Below is a small trained network, with its code and all its weights. Each question gives an input and a class and asks what happens when units are switched off, that is, made to give their printed mean instead of their output.

import numpy as np


def w(rows, s, z=0):
    codes = np.array(rows[::2]) - 128.0
    scale = np.full(codes.shape[1], s)
    scale[-1] = z or s
    return codes * scale


def f(y):
    return y / 2 * (1 + np.tanh(0.7978845608 * (y + 0.044715 * y**3)))


def log_softmax(a):
    a = a - a.max(-1, keepdims=True)
    return a - np.log(np.exp(a).sum(-1, keepdims=True))


def net(x, mask):
    res = np.array(x, float).reshape(1, 4) / 4 @ E
    y = f(res @ A[0][:, :-1].T + A[0][:, -1])
    res = res + np.where(mask, y, B[0][:, -1]) @ B[0][:, :-1]
    return log_softmax(res[-1] @ U[:, :-1].T + U[:, -1])


A, B = {}, {}
E = w([
[64,113,106,12,112],'x0',
[175,103,144,83,209],'x1',
[177,254,137,61,118],'x2',
[42,172,134,164,218],'x3',
],0.0057)
A[0] = w([
[143,178,148,111,123,57],'N0',
[118,129,135,126,130,45],'N1',
[194,87,133,105,53,59],'N2',
[71,121,118,74,109,89],'N3',
[181,156,132,212,138,61],'N4',
[142,160,147,116,125,38],'N5',
[55,154,126,179,29,26],'N6',
[128,130,146,151,112,62],'N7',
[127,124,131,127,130,61],'N8',
[92,20,125,164,129,90],'N9',
[134,126,138,138,127,13],'N10',
[192,84,116,105,76,39],'N11',
[84,115,125,69,128,48],'N12',
[151,191,121,109,126,93],'N13',
[110,126,127,105,129,39],'N14',
[95,149,126,137,160,81],'N15',
[200,147,130,213,166,55],'N16',
[69,169,117,153,172,83],'N17',
[136,156,148,118,128,38],'N18',
[75,148,111,155,55,21],'N19',
[117,154,89,152,92,124],'N20',
[73,98,123,42,134,70],'N21',
[117,94,115,144,131,90],'N22',
[175,202,112,89,154,90],'N23',
[162,109,114,125,103,42],'N24',
[104,72,127,146,126,78],'N25',
[142,207,134,112,110,72],'N26',
[201,67,124,72,254,16],'N27',
[54,163,142,143,195,71],'N28',
[128,37,128,133,176,69],'N29',
[79,162,112,146,189,57],'N30',
[137,150,133,126,130,4],'N31',
],0.015,0.0047)
B[0] = w([
[133,131,103,133,194,156],'N0',
[181,139,101,109,148,101],'N1',
[194,39,129,124,114,219],'N2',
[172,188,95,99,98,187],'N3',
[163,201,97,84,76,233],'N4',
[156,136,106,148,189,124],'N5',
[146,201,207,200,224,193],'N6',
[155,160,138,130,137,115],'N7',
[156,141,118,134,136,103],'N8',
[75,104,65,96,207,243],'N9',
[192,153,95,102,152,98],'N10',
[232,57,124,169,112,190],'N11',
[188,198,98,116,105,165],'N12',
[100,116,99,132,192,193],'N13',
[173,164,114,131,137,110],'N14',
[168,103,120,128,130,149],'N15',
[182,215,83,71,75,253],'N16',
[177,56,143,135,122,203],'N17',
[164,140,99,127,171,117],'N18',
[183,196,176,165,147,153],'N19',
[101,126,168,131,136,154],'N20',
[171,205,85,78,79,216],'N21',
[142,137,97,106,162,136],'N22',
[87,110,91,121,223,239],'N23',
[200,115,121,128,143,126],'N24',
[133,130,94,112,188,160],'N25',
[103,116,94,131,213,201],'N26',
[144,202,254,218,147,229],'N27',
[196,41,134,129,106,227],'N28',
[106,129,102,135,213,195],'N29',
[194,67,121,163,116,191],'N30',
[187,143,83,109,170,103],'N31',
],0.035,0.0048)
U = w([
[99,93,69,138,214,91],'0',
[196,24,128,163,113,88],'1',
[137,163,196,213,163,254],'2',
[160,168,82,87,98,117],'3',
[2,57,147,138,70,111],'4',
],0.0084,0.005)

Each question gives the input, the list of numbers given to net, and the class t.
The units are the neurons (one row each of A and B). Each row of codes is followed by its name. A weight is (code - 128) times the scale printed after its matrix; where a second scale follows, it is the last column's (A, B and U).
mask holds one flag per neuron, in row order. A switched-off neuron (its flag False) gives its mean, the last column of its row in B, instead of its output. The means were averaged over made-up inputs and are rounded, as every weight is.
A unit's drop is (log p(t) with every unit on - log p(t) with that unit switched off) / (log p(t) with every unit on - log p(t) with every unit switched off).
The circuit of an input: a set's keep is (log p(t) with only the set's units on - log p(t) with every unit switched off) / (log p(t) with every unit on - log p(t) with every unit switched off). Starting from the 12 units with the biggest drops (on a tie, the unit counted first), units are removed one at a time, each time the one whose removal leaves the highest keep (on an exact tie, the one counted first), for as long as the keep stays at least 0.8.
circuit, biggest first: the units of the circuit, biggest drop first
unit that matters most: the unit with the biggest drop
k most important neurons: the k neurons with the biggest drops, biggest first
drop when u is switched off: that unit's drop, to one decimal
input [6,-7,-8,-7], class 0: unit that matters most : N9
input [7,-3,-5,4], class 3: 2 most important neurons : N21, N3
input [-8,-6,7,6], class 3: 4 most important neurons : N4, N16, N9, N29
input [-6,-4,0,4], class 3: 2 most important neurons : N16, N4
input [2,1,-7,-7], class 0: 2 most important neurons : N9, N29
input [-8,3,5,6], class 3: 2 most important neurons : N16, N4
input [-8,5,7,5], class 3: 4 most important neurons : N16, N4, N9, N29
input [4,0,-1,4], class 1: 3 most important neurons : N16, N4, N28
input [3,-4,1,4], class 1: circuit, biggest first : N28, N17
input [-7,-5,-4,-6], class 3: 3 most important neurons : N4, N16, N28
input [2,5,-4,-1], class 2: 2 most important neurons : N27, N23
input [3,-6,6,-3], class 0: 2 most important neurons : N27, N26
input [-6,7,8,3], class 0: drop when N23 is switched off : 3.0
input [5,8,-7,1], class 2: drop when N27 is switched off : 5.8
input [5,-6,6,3], class 0: circuit, biggest first : N26
input [-5,-8,-3,-5], class 2: drop when N6 is switched off : 1.3
